Each row comes from the steps of one walk. Every step used is in the known rows, and no mark comes twice. Write the walk behind each row, first mark first.
Each row is shifted at random along 4 fixed directions that mean nothing.
Known rows:
zazab -> sapef -> fisun -> setem -> bupib -> taza -> gufunir: [   1  -38  -17   38   42   16 -127  -66  -53    6  -62  -36  -72  -43
  -46 -230  -60 -106   43  -15   -4  -22   74  -63  -78   81  125  -52
  309  -46  133  152   15   29   33  -17  -53  -58   41  -71  -77   24
  109 -146  -86  -46  141  -24   69   67   95   19  -54   22   58  -51
  -76  -29]
zazab -> desok -> gufunir -> taza -> sapef: [ -41  -27   71   33  336  -27   -7  235  -53   67   42  164 -186   58
  -99   39  -35 -139  -92  -97  132  100 -155 -112   81   63  120   -1
   47    7  231   84  -65   81   32   -9   99  225  -88   31 -183   49
   84   12  -64  107  122 -172  129  -41   86 -158   26  -57   23  142
  -95  114]
zazab -> sapef -> fisun -> bupib -> desok -> gufunir -> taza: [ 137 -130  110  248  276   29  -61  189 -170 -118 -277  134 -246  224
   46    2  -69 -182   83  133 -153  -45 -120  -56  -34  272 -140   89
   17  -87   10  -75 -322  114  121  206  283  168 -234  219 -419   49
  138 -173   17 -116  130 -101  205 -128  186 -160 -144  270  -73  256
 -114  373]
fisun -> desok -> bupib -> setem: [  -9   57  -21  -49  101  -49   71   47  -38   30    5  -35  -40  -48
   12   38    8   56   34   38   31   -7   38   -4   29  -31  -19   58
 -118   35   23    9  -68   47 -116  -38  -28   25  -57  -21  112  -68
  -75   -1   16   40  -58  -59  -30  -64  -19   81   45    1   26  -14
  133   56]
taza -> desok -> bupib -> sapef -> fisun -> gufunir -> kogam -> kofupa -> setem: [-159   43   22   -7 -178  116  154  -66  -48   67  100 -299  171  -49
  -28  -62   26  113  161   87  103  -96  220  101  -59 -192  -41   94
  -96   68 -275   53 -261 -150 -209   52 -175 -212   37  233  145   46
 -211   -5  150  -37  -47  210    4  -54  127  241   10  175   25   83
  112  119]
zazab -> taza -> gufunir -> kogam -> desok -> bupib -> setem: [-104    8   68  -62  176   66   40   96  -59  107   27   36  -40  -86
  -77 -135  -35 -101   50   -9  147  -87   25  -62  -54   55  192  -32
  212   36  157  237 -151  -68 -128   35  -98    8  -27   66  -70   46
   73  -20  -33   42  196  -59  220  -39  208   46   -7   16  114   86
  -79  166]
gufunir -> kogam -> kofupa -> setem -> sapef -> fisun -> desok -> bupib -> taza: [  66  -61  -37   37 -128   61   83  -30  -22  -91 -131  -55   78   50
   99   81   33   69  126  106 -109    6  -44   50  -57  -10 -260  129
 -169  -13 -210 -156 -101   61   42   57   63  -64  -26  127  -20   35
   -7   40   68  -67 -140  128  -36  -86   24   46  -35  144   27    0
   96   68]
desok -> bupib -> zazab -> sapef -> fisun -> setem -> taza -> gufunir -> kogam -> gifi: [ -52   42   40   66   44 -114   -1   72    8  118  -18  -85  -95  -37
    1   32   59  -43   73  -16    9 -105   90   86   29  -63  -64    6
  -86    2  -88   63 -173  -33 -107  141  -79    7  -85  162   -4  -47
 -116   24   88  -61   78   -8   12 -142   96  113   73   33  -34  132
   51  143]
fisun -> desok -> gufunir -> kogam -> sapef -> bupib -> taza -> zazab: [ 118 -102   64   71   11   75  -12   21  -26  -97  -88  106  -47   88
   47   41   -8  -58   60   21  -38 -118  -73  -25  -19  158  -18    8
   84  -53    3  -18  -12  -63  111  120  107   65  -39   35 -179   16
  116  -10    0  -92   78  -14  119  -33   56  -83  -60  104  -35   58
  -67  112]
sapef -> fisun -> bupib -> setem -> taza -> zazab -> desok -> gufunir -> kogam -> kofupa: [-154   33   20  -73 -117   85  138  -32  -38  115  146 -306  127 -131
  -50  -17   68  160   94   58   32 -106  252  164   18 -248   -9   -7
  -89  125 -175   93 -260 -176 -317   71 -137 -101   24  207  133   47
 -216   13  124  -46  -46  102   21  -11   78  236   86  105  -13   96
  106   90]
desok -> bupib -> sapef -> fisun -> kofupa -> gifi: [  11   74    4   54 -193   62 -121 -182  -40  -79 -149   53  120   66
   38 -154   -5  -12  -40   31 -151  -74   44  -21 -186  210   66    8
  101  -94  -73  -76   22  -16  176  -50  -85 -320   32  -65   78  -98
    7   -1  -38  -18  -60  148  -66   29  -91    3 -144   64   46 -170
  -46  -74]
fisun -> gufunir -> kogam -> sapef -> bupib: [  79   43  -21  -11 -204    8   47 -134   99 -120   51   73  112   47
   23   63   20  181  111  101    1  -60  -84   22   17    6 -108   20
  -68  -13 -230 -106  141  -55   43    1   -8  -13   90  -92  106   31
    3  -11   36  -23  -84  136  -71   60  -27   14    2   47  -21  -13
   76  -51]
kogam -> kofupa -> sapef -> fisun: [-252  194   -2  -41  -43  -99   57  -16   48  289  320 -168   37 -103
 -249  -83  -28  122  -16  -98  202   90  143   70   60 -307   99  -39
 -133  120  -47  156 -100  -95 -191 -102 -278  -95   63   73  266   12
 -282   62   75  200  -82  125 -155  -49  -49  161   34 -118  113   30
   96 -156]
zazab -> sapef -> fisun -> gufunir: [  67   59    7  110    9  -68  148   72   58  -40   54 -122  -53  126
   30  269   88  261  143  151 -119   29  -18  174  210 -175 -379   82
 -507   30 -367 -305 -163   84 -156   11  183  243  -56  181   78   43
 -253  -37  146  -91 -220   49 -169  -32  -44    0  143  147 -217  259
  228  154]
taza -> desok -> bupib -> zazab -> sapef -> fisun -> gifi: [  49   26   19  -16   15 -134 -130   -3  -73  -14 -106   41 -120   34
   60  -31  -40 -124  -90  -23  -31  -50   52    9  -20   93    7   26
  -37  -47   99    3   35  -39   91   48    7  -37 -150  -53  -48 -166
   14  -18   21  -38   45  -29   -5  -63  -63   17  -82  -12  -74 -105
  -23    8]
zazab -> desok -> bupib -> taza -> sapef -> fisun: [-108    2   20  -77  192 -176 -142  107 -104  174   87   45 -227 -121
 -153 -204 -146 -260 -133 -176  228  102   37 -110   21  -42  266   -7
  251   -2  417  313   63  -71  -22  -17 -139   28  -95 -102  -83  -83
  105  -48  -55  135  246 -118  123  -44   56   29  -47 -182  150 -120
 -114  -81]
setem -> sapef -> fisun -> bupib -> taza -> zazab -> desok -> gufunir -> kogam: [ -10  -59  -67 -187 -223  -26  -87 -178   80  -59  136    6  103 -133
   24  -92  -63  -44 -166 -124  129  108  -17  -43    7 -121  167  -74
  248    8  149   92  418 -118   59  -69  -84  -39  175 -267   67  -27
  169   41  -69   43  101    9   -7  210  -68   27   37 -247   74 -266
 -123 -294]
taza -> zazab -> sapef -> fisun -> setem -> bupib -> desok -> gufunir -> kogam: [  11  -23  -47  -51 -167  -13  -24 -104    6  -58  -19 -104   36  -20
   51  -67   -4  -14   33   31   27   -5   63   77  -29  -83  -18   20
   54   -3  -75   -1   55  -69  -22   65   -7  -42   34  -24  -18  -20
   27  -74   39  -64   74   77   22   77   57   74  -23   29  -43  -40
  -44   10]
bupib -> setem -> taza -> desok -> gufunir -> fisun -> gifi: [ 164  -41  -42   81  146  -15  241  241   77 -216 -178   65    9   91
  270  542  185  209   28  161 -267   92 -226   60  250    4 -466  164
 -607  -19 -285 -495  -63  343 -131   -9  343  310 -103   98   27   41
 -110   91   68 -108 -309 -160 -131  -64  -88 -153  267   96 -230  218
  277  218]
kofupa -> kogam -> sapef -> fisun -> desok -> bupib: [ -96   59   57   89  127 -161  -10  120  -36  128   71   80 -132   67
 -122  -89 -126 -139   14  -14  144   83  -61  -64   17  -75   28   77
  -60   25   23   98  -75    7   12   51  -43   73  -80   67  -72   12
  -53  -66   95  139  102  -26   24 -135   88  -24 -101  -33  104  102
  -61   30]
kofupa -> setem -> taza -> desok -> gufunir -> kogam -> fisun -> bupib -> sapef: [-106  -44  127  110  -14  213  160   18 -128   99  -19 -306  106   -4
   21 -149   18   21  252  152   80 -205  262   78 -190  -22    4   51
   74   41 -176  126 -498 -162 -154  148 -148 -193   -8  371  -57   76
 -115 -130  100 -118   81  175  117 -122  267  206  -48  349  -39  275
   39  344]
desok -> gufunir -> fisun -> kofupa: [ -47   68   -1  135  -60  172   85  -16   24  -55  -53   16  146  126
    4   73  127  157    5   90 -174  -65  -25   63  -42  105  -46  -26
  -87  -14 -226 -210 -224   29  -28   -9   87 -108   48  142   61  107
 -135   28    2  -22 -117   62  -23   48  -12 -110  -22  145  -76  131
  -14  120]
taza -> desok -> gufunir -> fisun -> kofupa -> sapef: [-154   17   16   60   29  134  -17    1  -29   20   53   76   90   68
  -74 -141  -46 -105 -148  -93  114   88  -57 -130  -99   72  260  -34
  218   -5  112   55    7    1  114  -89  -26 -136   91   -5  -29   97
   36   15  -66  128   73  -19   61   78   46 -142 -109  -62  103  -28
 -203  -74]
kofupa -> setem -> taza -> desok -> gufunir -> fisun -> bupib -> zazab: [  12  -90   73  128  135  192   21   35  -96    9 -177 -113   15   28
   57  -93   13  -82   80   83 -110 -172  152  -10 -167  171   60  -63
  198  -11   59   73 -315  -21    0  103   32 -110  -47  194 -152   37
   21  -82  -46 -129   59  -61  126  -85  116   22  -83  210  -31  137
  -80  207]
taza -> gufunir -> kogam -> sapef: [  60   15    2   45 -118  171   -1 -105   68 -128  -85  171  130  133
   32  -41   58   66   70   78  -44 -126 -126    5 -122  247   12  -62
  144  -77 -121 -111   32  -24  161  -12   52  -82  108  -56  -25   86
   99  -29  -96  -40   30  128   47  110   65 -146  -86  128  -75   65
 -109   84]
setem -> sapef -> bupib -> taza: [ 117  -18  -16  -66  -44  -15  -55  -92   -3  -26    6   21  -36  -62
   -6  -35  -15   64   19  -19    9  -29    7   -1   -2   71    9  -36
   86  -51  111   34  131  -28   58  -73  -52    3   29 -173   62  -87
   84  -23 -101  -15  -46   51  -72   58 -106   48   29  -15    1 -112
   76 -101]
kogam -> sapef -> fisun -> setem -> bupib -> desok -> gufunir -> taza -> zazab: [  93  -56 -156 -159 -172 -112  -37 -127  132 -106   57    2   53 -153
   80  124  -37   41  -75  -67   -2  142  -36  -44   90 -137  -39   -8
   21   37   53   -7  390   49   21  -36  -36    0   94 -242  104  -56
  102   67   -5   19  -57  -59  -84   77 -158   44   72 -239   76 -288
   75 -283]
fisun -> bupib -> taza -> zazab -> desok -> gufunir -> kogam: [-100   16   42  -98  183  -84   85  153   18  103  179   -6  -30  -89
  -56   95   15  -30  -85  -67  160   59  -11  -30  147 -208   93  -19
  -83   90  108  107   53  -38 -184  -29   -1  216   -9   -9   56   10
  -58   76   29   92   49 -167   45  -24    6   40  140 -155   27   56
   13  -25]
bupib -> zazab -> sapef -> fisun -> desok: [ -60   57   43  -50 -132   20 -128 -172  -52  108  130 -169   -5  -23
  -96 -261  -77   11  -43  -48   93  -81  223   81 -117  -50  200 -106
  191   43  104  162  -33 -242    0    9 -167 -189   37  -17   58  -92
  -39  -80    1   14   82  140  -25   81  -29  117 -119   11  -61  -91
  -80  -77]
zazab -> sapef -> fisun -> bupib -> taza -> gufunir: [  28  -44   94   92  -30  140  -28  -99 -123  -20  -92 -157   -9   29
   23 -180    0   23  142  113  -71 -203  201   69 -126  128   13  -36
  192  -41  -55   46 -268 -142  -37   71  -21 -119  -12  159  -63   16
   -1 -162   -7 -186   82  102   84   22  136   98  -59  255  -97  104
  -20  190]
taza -> gufunir -> kogam -> sapef -> bupib: [  67   34  -27   90  219 -192   68  224   81  -29  -11  244 -165  114
  -41  244   18  -15   58   44   24   83 -266  -32  220   -4 -244   75
 -318  -34 -118 -129   41  203   -3   38  201  373 -113  -15  -76   73
  -42   -3   39   60  -34 -135  -19 -107   24 -158   61  -30  -24  215
   68  100]
bupib -> desok -> taza -> zazab -> sapef -> fisun -> kofupa -> setem: [-127   38   14   18  154  -76   33  131  -53  224   74 -208 -102  -38
  -85   24   22  -49   23  -82   26   68  158   79   56 -229  -29   35
 -211   89   26   77 -208   36 -150  -17  -40   48  -91  221   43  -31
 -219   89  106   36  -46  -48  -47 -156  -28   93   43  -47   22   65
   87    8]
bupib -> setem -> sapef -> fisun: [   2   85 -143 -162 -332  -16  -39 -276  129    2  121 -129  135 -148
  -10  -96   17  193    2  -43   36   56   89  100  -24 -117   29  -69
   77    1  -36  -12  259  -40  -35 -155 -209 -187  203 -243  295  -75
  -21   12  -76   33  -79  194 -204  196 -135  128   66 -127   19 -226
   96 -248]
zazab -> taza -> sapef -> fisun -> gifi: [-131  100   89    7   82  -95  -90   33  -32  162   57   -8  -74  -35
 -115 -163  -25  -61  -51 -105   76  -14   57   -9  -50   -6  166  -38
  117   11  138  140  -76  -69   -2  -36 -163 -100   -4   23   29  -33
  -16   -5  -19   64   84   28  -21  -47   47   44   -6  -44   12    8
  -47  -46]
gufunir -> taza -> sapef -> fisun -> setem -> bupib: [ 185  -60 -183  -91 -141 -124  -93 -133   95 -207 -151  135   33  -15
  113   65    6   33  -35   21 -144  134 -161  -68  -35   59 -167   22
   74  -58   26 -145  332  149  210  -59   79  -43   39 -264   15  -11
  222  -12 -100  -28  -88  -27 -114   47 -115  -38  -28 -105   37 -293
   23 -223]
desok -> bupib -> setem -> taza -> gufunir: [ -75   23  -42 -160 -112  163  -49 -217   21   48   77  -56  153 -225
  -40 -235    3   31  -58  -92   86 -117  166  -65 -142  123  370 -166
  486  -17  230  252  136 -128  -49 -141 -289 -281  205 -231  197  -43
  109   15 -197   21  103   15   44  195  -14  110   52 -108  135 -221
  -42 -157]
kofupa -> fisun -> setem -> taza -> desok -> gufunir -> kogam: [   3  -17  -27  -54 -150  136  310  -11  106  -86   60 -176  274  -24
  181  302  167  313   95  157  -77   55   -8  122   75 -221 -269   83
 -360   85 -369 -308  -70   40 -225  -70   79   48  117  162  211  111
 -165   94  106  -81 -249   60 -114   56  -17   62  225   77 -116  143
  204   86]
kogam -> gufunir -> fisun -> desok -> bupib: [  21   10   26  104  111   40  103  112  -26  -48  -66   38   -8   88
   51  106   -1   49   28  121  -64  -53  -42   -8   10   72 -103   42
 -113   13  -84 -105 -224    8  -49  107  112   23  -93  127  -70   45
  -43  -59   55   -6  -42  -53   55  -88   60  -55  -42  143  -86  150
   19  207]
taza -> desok -> gufunir -> kogam -> sapef -> fisun -> kofupa -> setem -> bupib: [ 114  -29 -144 -117 -501  161  204 -274  121 -274  -61 -146  392   -2
  256  226  121  339  157  217 -161   16   -2  136  -21 -118 -360  141
 -313   21 -508 -375  152   26  -26  -66   54 -148  162   -3  246   53
  -79   78  121 -151 -332  263 -168  131  -97   97   62  121  -61 -118
  219  -75]
sapef -> fisun -> setem -> bupib -> taza -> gufunir -> kogam: [-161   42   -1   59  239 -154  111  218   40  175  134 -121  -81 -108
 -114   38   25  -27   51  -19  112   83   25    2  152 -277  -47   22
 -127   69  -41  112 -170   89 -310   32  -53  191  -13  117   47  119
 -148  -55   67   83   56 -147   -5  -81  135   98  171  -46   35  222
   74   79]
kogam -> fisun -> kofupa -> sapef -> bupib -> taza: [ -38   43  -12   97  128 -102  -82   82  -24   95   21  103  -99   28
 -144  -83  -91 -116  -11  -53    2   96  -56 -126   -3    5   65    2
   24  -12  117  107   34   93   87  -54  -39   -3  -50  -39  -40   21
    0  -27   -6  131   11  -59  -23 -117  -53  -62 -126  -83  163  -64
  -27 -140]
sapef -> bupib -> desok -> taza -> gufunir -> fisun -> gifi: [ -84  -15  135   65   31  187 -149  -86 -137   -7 -157   81   60  -52
   17 -361  -88 -204 -101  -29  -13 -214  117 -132 -283  377  409  -90
  567  -70  260  233 -154 -163   74   84 -158 -376   26  -20 -125   -7
  218 -117 -121  -23  261   -9  240   84  155  -16 -158   88   38  -59
 -265   97]
gufunir -> kogam -> kofupa -> fisun -> desok -> taza -> zazab -> sapef: [-134   58   -8 -203 -364  114   65 -249   41   89  216 -179  299  -93
   -6  -84   58  171  -83  -53  100  -38  188  101 -141 -192  136  -78
   73  124  -59   39   56 -312  -13  -78 -217 -311  162   35  259   -5
  -90  160   47   34  -77  222  -83   87  -92  162  -29  -94    8 -229
  -18 -214]
setem -> sapef -> bupib -> zazab -> taza: [ 214  -25  -28 -138 -182   18  -79 -212   27  -85  -24  -34    0  -51
   52   26   37  158   50   24  -96 -116   75  105  -15   69  -75 -101
   29  -28   50  -37  179 -109  100  -59   -1   -9   27 -172   94 -151
   70   18  -87 -123 -125  115 -119   73 -196  100   15    6  -83 -179
  104 -132]
desok -> taza -> zazab -> sapef: [ -15   71  -23 -130   52 -132   40   29   68  156  167  -52  -71  -78
  -52  157   97  103  -59 -113   70   23   66   98  129 -165  -23  -70
 -179   66   85   12   41  -55  -77  -87  -57  134  -24   -7  175  -95
 -141  165   -6   33  -81  -47 -130  -53 -154   73  151 -168  -53  -41
  134  -93]
setem -> bupib -> zazab -> desok -> gufunir -> taza -> sapef -> fisun -> gifi: [  95  -41   22  -30  -19  -79   23   33    6  -79  -24  -67  -30  -22
  130  194   33   52  -54   21  -65    4   23   58  106  -63 -153   43
 -221   11  -52 -124   22  -12  -38   66   77   99  -79   15  -11  -84
  -21   18   68  -87  -94  -36  -73  -15  -84   56  109   17 -155   -3
  110   38]
gufunir -> taza -> sapef -> bupib -> zazab -> desok: [ -43  -31  106  -58  157   10 -282  -40 -177  152    2   59 -184  -62
 -191 -452 -168 -305  -96 -157  198 -146  154 -122 -234  221  484 -164
  637  -20  541  487  -41 -261  167   68 -194 -195  -84 -112 -219 -104
  253 -133 -163   64  349  -29  228  -14   96   56 -247  -23  100 -157
 -291  -34]
setem -> sapef -> fisun -> desok -> taza: [ 104  -67  -27  -10 -131   64   -9 -112   17 -107  -40    2   52   36
  101   31   -4   92  -40   10  -94   39  -47   25  -47   66  -98   10
   -7  -27  -26 -155   64    3  114  -27   66  -48   57  -47    0   -5
   88    8  -37  -42  -93   68  -73   99  -80  -49    2   23  -73  -76
   10  -40]

Which walk is each row?
[  32   79  -86 -140 -357    3  261 -115  168 -135  228 -104  275   44
  113  389   99  427   35  148  -62  215  -99  164  242 -376 -391  151
 -675  100 -551 -452  220   68 -180 -165  108  157  135   36  344   44
 -278  168  220    9 -403  190 -272  135 -210   16  194  -56  -98    5
  300 -141] => zazab -> sapef -> fisun -> kofupa -> kogam -> desok -> gufunir
[   8  -42   30   -6  -36  174  163    8   43  -18    3  -33  129   14
   68  101   69  111  139   66   44  -38  -42   28  -34   14  -71   38
  -60   20 -140  -65  -85   22  -27  -18  -11   15   79  118   17   79
  -12   69    7  -42  -65   90   24   -1   86   -6   76  111   -7  157
   73  124] => kofupa -> setem -> taza -> desok -> gufunir -> kogam -> sapef
[  56  -64  -34  -31 -335  211  170 -137   59 -191   28  -89  282   57
  154  206  121  283   56  122 -109  -20  -34  121    8  -48 -220   74
 -208    8 -369 -300   -1  -69  -37  -11   77  -87  121   95  112   99
  -61   82   84 -110 -218  203  -68  141  -50  -18   76  151 -130   27
  110   31] => setem -> taza -> desok -> gufunir -> kogam -> sapef -> fisun -> kofupa
[  24  -73   65   73   42  188  -50  -65 -127    8 -158 -188  -17  -19
   43 -192    4  -52  121   94 -148 -231  255   68 -164  147   69  -79
  222    0   36  110 -320  -99  -75  117    9 -137  -47  167 -137    7
   13 -159  -13 -184  103    4  162    9  128   97  -82  240  -82   92
  -69  233] => sapef -> fisun -> setem -> bupib -> zazab -> desok -> taza -> gufunir
[   2   19   15   63  105 -111   23  110  -92   19 -129  -77 -130    2
   83   22   -1  -57   54   28   -4  -24   52   41   21   20 -133  135
 -188  -41  -34  -42 -181   89  -60   59    3   11 -147   79  -27  -92
  -81  -68   61  -45  -13  -14  -36 -121   57   76   35  111  -70   83
  114  179] => taza -> desok -> bupib -> setem -> sapef -> fisun -> gifi
[  11  -11   78   82    0  177  -15  -34 -102  -52 -191  -72   74    8
   83  -77   44    7   32   83 -211 -162  138   41 -125  177   59  -25
   83  -11  -20  -30 -225  -19  -18   54   38 -185  -38  129  -63  -16
  -22  -42   -4 -128  -46    0   68   -6   18   14  -47  168  -41   34
  -41  123] => sapef -> bupib -> setem -> taza -> zazab -> desok -> gufunir -> fisun -> kofupa -> gifi
[ -76   -2   32  110  -21   97 -120   -2  -43  -15  -44  137   -8  184
 -114 -169  -46 -142  -82  -47  -29  -26  -88  -24 -103  155  136  -48
  197  -38    6   21  -73  -51  181   86   84  -79   -3   57 -227  108
   73  -34  -25   40  149   43  146   52  108 -199 -215   66    4   56
 -283   50] => taza -> zazab -> sapef -> fisun -> desok -> gufunir -> kogam -> kofupa
[ 196 -106   69  162   39  149  -67    0  -35 -117 -215  126  -69  163
   40  -17   36  -47  145  103 -157 -259  -46   30 -104  347  -78  -81
  153 -126  -38  -36 -149  -48  183  161  153   34  -71   61 -257   32
  131 -108  -84 -175   75   38  121  -28   76 -120 -125  274 -134  170
 -101  233] => setem -> taza -> gufunir -> kogam -> sapef -> bupib -> zazab
[-178  102   95    3  186 -237  -96  111  -69  320  168 -184 -187 -147
 -170 -185  -59 -132  -69 -162  186  -42  247   29   37 -191  202  -63
   58   58  239  324 -153 -148 -151   36 -254  -12  -90   48   45 -116
 -146  -53   38   80  126  -59  -54 -126   10  201   45  -90  -10   22
   19  -59] => setem -> bupib -> taza -> zazab -> sapef -> fisun -> gifi
[-112   69  -52  -38 -145   50   80  -42   84   62  168  -85  133   10
  -55   52   48  103  -10  -24   72  112  -10   58   51 -232  -11  -10
 -188   85 -181  -56   85   28  -60  -78  -26    7  119   29  142   51
 -178  106   74   96  -96  104  -88   55  -53    4   23  -89   49    6
   33 -110] => bupib -> zazab -> desok -> gufunir -> kogam -> kofupa -> fisun -> setem -> sapef
[ 13 -26  45  74  12  53  -6   8  -9  -4   6 -32   2  71 -42  -5  44  -2
  19  12 -49 -42  13  43  11 -18 -32 -70 -11  -9 -52 -33 -51 -27  36  -2
 101  68  21  72 -38  58 -48 -22  -5 -48 -28   8 -36  10 -18 -28 -14  46
 -58  76 -62 -15] => setem -> sapef -> bupib -> zazab -> taza -> gufunir -> fisun -> kofupa -> kogam
[  87  -33   -8   74   60    8   61   72   24  -35 -116  102  -87   32
   34  114   76    1  178   64  -51  -97  -89   18   42  125 -155   42
  -57  -56 -108  -45 -108   91  -18   88   61  126  -60   84  -74   47
   22   16    4  -89   53  -14   75  -90  118  -26   48   98   20  152
   73  210] => desok -> taza -> gufunir -> kogam -> sapef -> bupib -> setem
[-126  136    3    9   47 -283  -94   85  100  159  160   93 -130  -39
 -135   -7  -58 -127 -117 -145  153   67  -54  -35  128 -154  105  -22
  -61   14   56  138  159  -23  -33   45 -134   77  -35  -92   53  -75
  -72   64   65  158  135  -70  -41  -73  -17   15   33 -239   75  -24
  -47 -123] => desok -> bupib -> zazab -> sapef -> fisun -> gufunir -> kogam -> gifi
[  76  -55   24 -185 -249  121   92 -210    5  -37  130 -266  142 -181
  100   68   51  227   21   -1   68 -139  241  154    2  -97   12  -54
   26   49  -26   26    5 -278 -135   12 -134 -123   90  -16  188 -119
  -30   42    4 -126  -99  142  -69  123 -113  249  151   39 -128 -101
  148  -25] => setem -> sapef -> bupib -> desok -> gufunir -> taza -> zazab
[ 217  -29  -71    5  -25   -7   55  -30    5 -113 -169  -55    3   90
  125  246  129  190  155  131 -275  -39    6  118   48   11 -377   57
 -362  -16 -209 -266  -13  147   81  -52  214  109  -91   57   48  -55
 -107   71   32 -171 -330   11 -182 -109 -193   15   37  119 -105  -24
  234  -26] => fisun -> kofupa -> setem -> taza -> zazab -> sapef -> bupib
[  99   -7  -87 -163 -154 -116  -81 -144   58  -67  -92  -25   60 -123
  164   32  -22  -15  -74  -36  -90   74   39   -8  -27  -34  -52   26
  -40   -3   82  -50  320   67   96  -88  -56  -89   28 -209  117 -163
   89   80  -16  -37 -106   -7 -138   25 -183   84   37 -174   12 -308
   85 -254] => kofupa -> setem -> bupib -> desok -> taza -> zazab -> sapef -> fisun -> gifi
[ -98    4   38   90  273 -170   97  259  -11  132   72   41 -175  -26
  -72   94  -45 -135   68  -18  156  133  -82  -77  157 -178  -58  110
 -175   59    4   87 -104  146 -164   65   20  241  -92  152  -51   75
  -95   -7  125  101   96 -163   62 -185  139   -4   77  -90  113  200
   53   99] => kofupa -> kogam -> sapef -> bupib -> desok -> taza -> gufunir -> fisun -> setem
[ -17   46   54  -88 -118   15   22  -42   -3  -53    4   80   81  -47
   41  -29  -22    2  -12   -4  122  -56  -47  -12  -28   80  101   71
   47  -45  -19   14   98  -94  -16    8 -110 -101   33 -104   62  -71
   79    5    2   32   62  115   57   62   51   31   21   14  -15  -22
   -6   40] => taza -> sapef -> bupib -> desok -> gufunir -> kogam -> gifi
[ -99    0   84   -7  268   28  -75  106 -113  206   66  -72 -180 -128
 -171 -215  -77 -154    0 -106  117  -97  173  -37   -1   41  317 -107
  285   31  330  362 -164  -72 -144   25 -119   38  -58   11 -113  -38
   10  -85  -75   35  205 -144  172  -15   99   57    8  -17   87   90
  -82   83] => sapef -> bupib -> setem -> taza -> zazab -> desok -> gufunir
[  94  -35  -43    8 -145   77   33  -33   46 -142  -32  116  129  144
   65  118    8   78  -10   71 -150  123 -178  -25   -4   23 -175   84
 -207  -34 -197 -265  147  114  124  -84  139   18   43  -17    7   46
   20   75   36   25 -156   98  -69   45 -114 -149  -57   22   -5  -61
   22  -64] => bupib -> sapef -> fisun -> kofupa -> kogam -> desok -> taza
[  90  -65  -35    0 -117  150   82  -52   46 -153  -25   -8  142   91
  138  212   93  149  -67   36 -137   58  -66   49   33   -3 -128  -18
 -160   12 -105 -269   84   28  102  -68  206   31   58   32   22   39
  -24  100   -5  -73 -209    3  -90   78 -149 -124   40    7 -105  -41
   11  -66] => setem -> taza -> zazab -> desok -> gufunir -> fisun -> kofupa -> sapef
[  10  -49  -10 -121  -60  -23   43  -51  -11    4  140 -145   19  -99
   55   83   17   72  -98  -29  110   11  130   40   74 -149   25  -44
  -15   59   75   38   72 -136  -82   -3  -39   42    9  -24  101  -69
  -43   37   15  -37  -32  -33  -53   46  -86  113   94  -82  -69  -88
   73  -82] => setem -> taza -> desok -> gufunir -> fisun -> bupib -> zazab -> sapef
